Below is a small trained network, with its code and all its weights. Each question gives an input and a target symbol and asks what happens when units are switched off, that is, made to give their printed mean instead of their output.

import numpy as np


def w(rows, s, z=0):
    codes = np.array(rows[::2]) - 128.0
    scale = np.full(codes.shape[1], s)
    scale[-1] = z or s
    return codes * scale


def f(y):
    return np.maximum(y, 0)


def softmax(a):
    e = np.exp(a - a.max(-1, keepdims=True))
    return e / e.sum(-1, keepdims=True)


def log_softmax(a):
    a = a - a.max(-1, keepdims=True)
    return a - np.log(np.exp(a).sum(-1, keepdims=True))


def net(x, mask):
    ids = ['βζλξπστφψ'.index(c) for c in x.split()]
    T = len(ids)
    res = E[ids] + P[:T]
    q, k, v = (res @ M[0].T for M in (Q, K, V))
    z = softmax(np.where(np.tri(T) > 0, q @ k.T / 3**0.5, -1e9)) @ v
    res = res + np.where(mask[0], z, O[0][:, -1]) @ O[0][:, :-1]
    y = f(res @ A[0][:, :-1].T + A[0][:, -1])
    res = res + np.where(mask[1:13], y, B[0][:, -1]) @ B[0][:, :-1]
    return log_softmax(res[-1] @ U[:, :-1].T + U[:, -1])


Q, K, V, O, A, B = {}, {}, {}, {}, {}, {}
E = w([
[159,57,80,109,87],'β',
[94,40,205,97,190],'ζ',
[122,4,59,87,126],'λ',
[86,243,147,4,46],'ξ',
[200,140,80,164,64],'π',
[137,185,192,119,145],'σ',
[99,95,196,85,143],'τ',
[203,117,113,108,39],'φ',
[175,102,59,161,94],'ψ',
],0.015)
P = w([
[22,1,69,184,82],'0',
[223,90,112,47,141],'1',
[230,115,116,56,126],'2',
[242,134,139,68,102],'3',
[237,134,146,59,94],'4',
[235,132,145,66,86],'5',
[233,138,156,66,78],'6',
[235,139,145,73,73],'7',
[226,140,145,71,68],'8',
[227,142,144,82,71],'9',
[230,150,134,88,61],'10',
[232,161,133,98,59],'11',
[229,157,131,95,56],'12',
[229,162,127,105,50],'13',
],0.0063)
Q[0] = w([
[65,114,60,132,104],'H0',
[29,149,207,153,182],'H0',
[253,74,113,96,150],'H0',
],0.012)
K[0] = w([
[107,110,127,100,22],'H0',
[247,140,101,56,234],'H0',
[91,88,129,187,139],'H0',
],0.012)
V[0] = w([
[2,125,240,11,89],'H0',
[192,176,94,118,78],'H0',
[195,176,154,96,64],'H0',
],0.0093)
O[0] = w([
[70,82,183,154,14,254],'H0',
[183,122,154,148,134,151],'H0',
[220,88,248,176,133,30],'H0',
],0.011,0.0014)
A[0] = w([
[124,133,50,139,182,152],'N0',
[113,104,31,40,80,226],'N1',
[30,226,139,32,108,134],'N2',
[175,155,59,164,254,32],'N3',
[173,40,220,222,151,163],'N4',
[149,79,148,43,130,121],'N5',
[141,209,203,41,224,254],'N6',
[230,48,171,148,97,201],'N7',
[175,108,152,195,84,185],'N8',
[152,230,150,79,99,209],'N9',
[104,249,106,67,108,171],'N10',
[45,106,107,172,119,71],'N11',
],0.0085,0.0054)
B[0] = w([
[136,163,144,74,101,184],'N0',
[157,166,104,151,116,248],'N1',
[106,124,181,156,218,179],'N2',
[127,174,211,183,119,174],'N3',
[144,171,196,35,109,180],'N4',
[145,155,141,183,114,174],'N5',
[8,105,183,160,84,184],'N6',
[130,89,91,157,199,219],'N7',
[108,95,107,123,170,179],'N8',
[180,109,84,112,112,179],'N9',
[43,104,143,109,175,171],'N10',
[144,167,143,123,142,151],'N11',
],0.011,0.017)
U = w([
[247,163,124,49,54,148],'β',
[2,119,185,157,175,56],'ζ',
[121,154,103,46,209,144],'λ',
[126,69,147,96,149,252],'ξ',
[165,134,149,227,208,107],'π',
[156,62,76,204,136,198],'σ',
[114,130,123,164,19,113],'τ',
[178,79,105,147,252,57],'φ',
[180,220,201,63,64,96],'ψ',
],0.0077,0.0035)

Each question gives the input, a string of symbols that net reads in full, and the target symbol t.
The units are the heads (3 rows each of Q, K, V and O) and the neurons (one row each of A and B). Each row of codes is followed by its name. A weight is (code - 128) times the scale printed after its matrix; where a second scale follows, it is the last column's (O, A, B and U).
mask holds one flag per unit, heads first, then neurons. A switched-off unit (its flag False) gives its mean, the last column of its rows in O or B, instead of its output. The means were averaged over made-up inputs and are rounded, as every weight is.
A unit's drop is (log p(t) with every unit on - log p(t) with that unit switched off) / (log p(t) with every unit on - log p(t) with every unit switched off).
The circuit of an input: a set's keep is (log p(t) with only the set's units on - log p(t) with every unit switched off) / (log p(t) with every unit on - log p(t) with every unit switched off). Starting from the 12 units with the biggest drops (on a tie, the unit counted first), units are removed one at a time, each time the one whose removal leaves the highest keep (on an exact tie, the one counted first), for as long as the keep stays at least 0.8.
circuit, biggest first: the units of the circuit, biggest drop first
unit that matters most: the unit with the biggest drop
top k neurons: the k neurons with the biggest drops, biggest first
drop when u is switched off: that unit's drop, to one decimal
input λ ψ ξ π τ λ ξ λ ξ λ π φ ξ ψ, target λ: unit that matters most	H0
input ξ λ ξ ψ φ, target ξ: circuit, biggest first	(N7, H0, N4, N8)
input β σ λ ψ ψ, target β: circuit, biggest first	(N6, N2)
input φ ζ τ π λ ξ π λ λ, target φ: circuit, biggest first	(H0, N7)
input π ξ λ β, target π: circuit, biggest first	(H0, N3)
input ζ π β ζ λ π ξ τ π, target ζ: circuit, biggest first	(H0, N2)
input λ λ λ σ λ ξ λ λ λ ξ ψ ξ ξ, target β: circuit, biggest first	(H0, N9, N6, N3)
input λ φ β λ λ λ λ τ λ β β ψ π β, target λ: circuit, biggest first	(H0, N6)
input π λ σ π λ σ λ λ λ ψ ξ, target ζ: top 3 neurons	(N6, N10, N1)
input ψ ψ ψ λ π ψ λ ξ π φ ξ λ π, target ψ: circuit, biggest first	(H0, N3, N7)
input λ ψ φ ψ β λ λ ξ λ σ, target ζ: top 2 neurons	(N6, N1)
input β τ σ λ λ ψ τ β λ ζ ξ φ λ π, target β: top 4 neurons	(N7, N6, N2, N9)
input τ β λ β ξ φ, target τ: top 3 neurons	(N7, N1, N4)
input σ λ λ λ π ψ σ λ ψ, target σ: unit that matters most	N4
input φ ψ ξ ξ λ π λ τ λ λ λ ξ π, target φ: top 2 neurons	(N7, N8)
input ζ λ π τ ξ, target ζ: top 2 neurons	(N2, N10)
input ζ ψ λ ξ λ λ, target ζ: top 2 neurons	(N2, N9)
input ξ λ π σ β ξ π π λ λ β, target ξ: top 3 neurons	(N7, N4, N8)
input σ β ξ π, target σ: top 2 neurons	(N4, N0)
input π π λ ξ ξ λ, target π: top neuron	(N3)
input ζ ξ ξ λ ξ λ λ λ λ ψ ξ ζ φ, target ζ: top 2 neurons	(N2, N10)
input φ ξ λ, target φ: drop when N7 is switched off	0.8
input ψ λ β, target ψ: drop when N0 is switched off	0.4
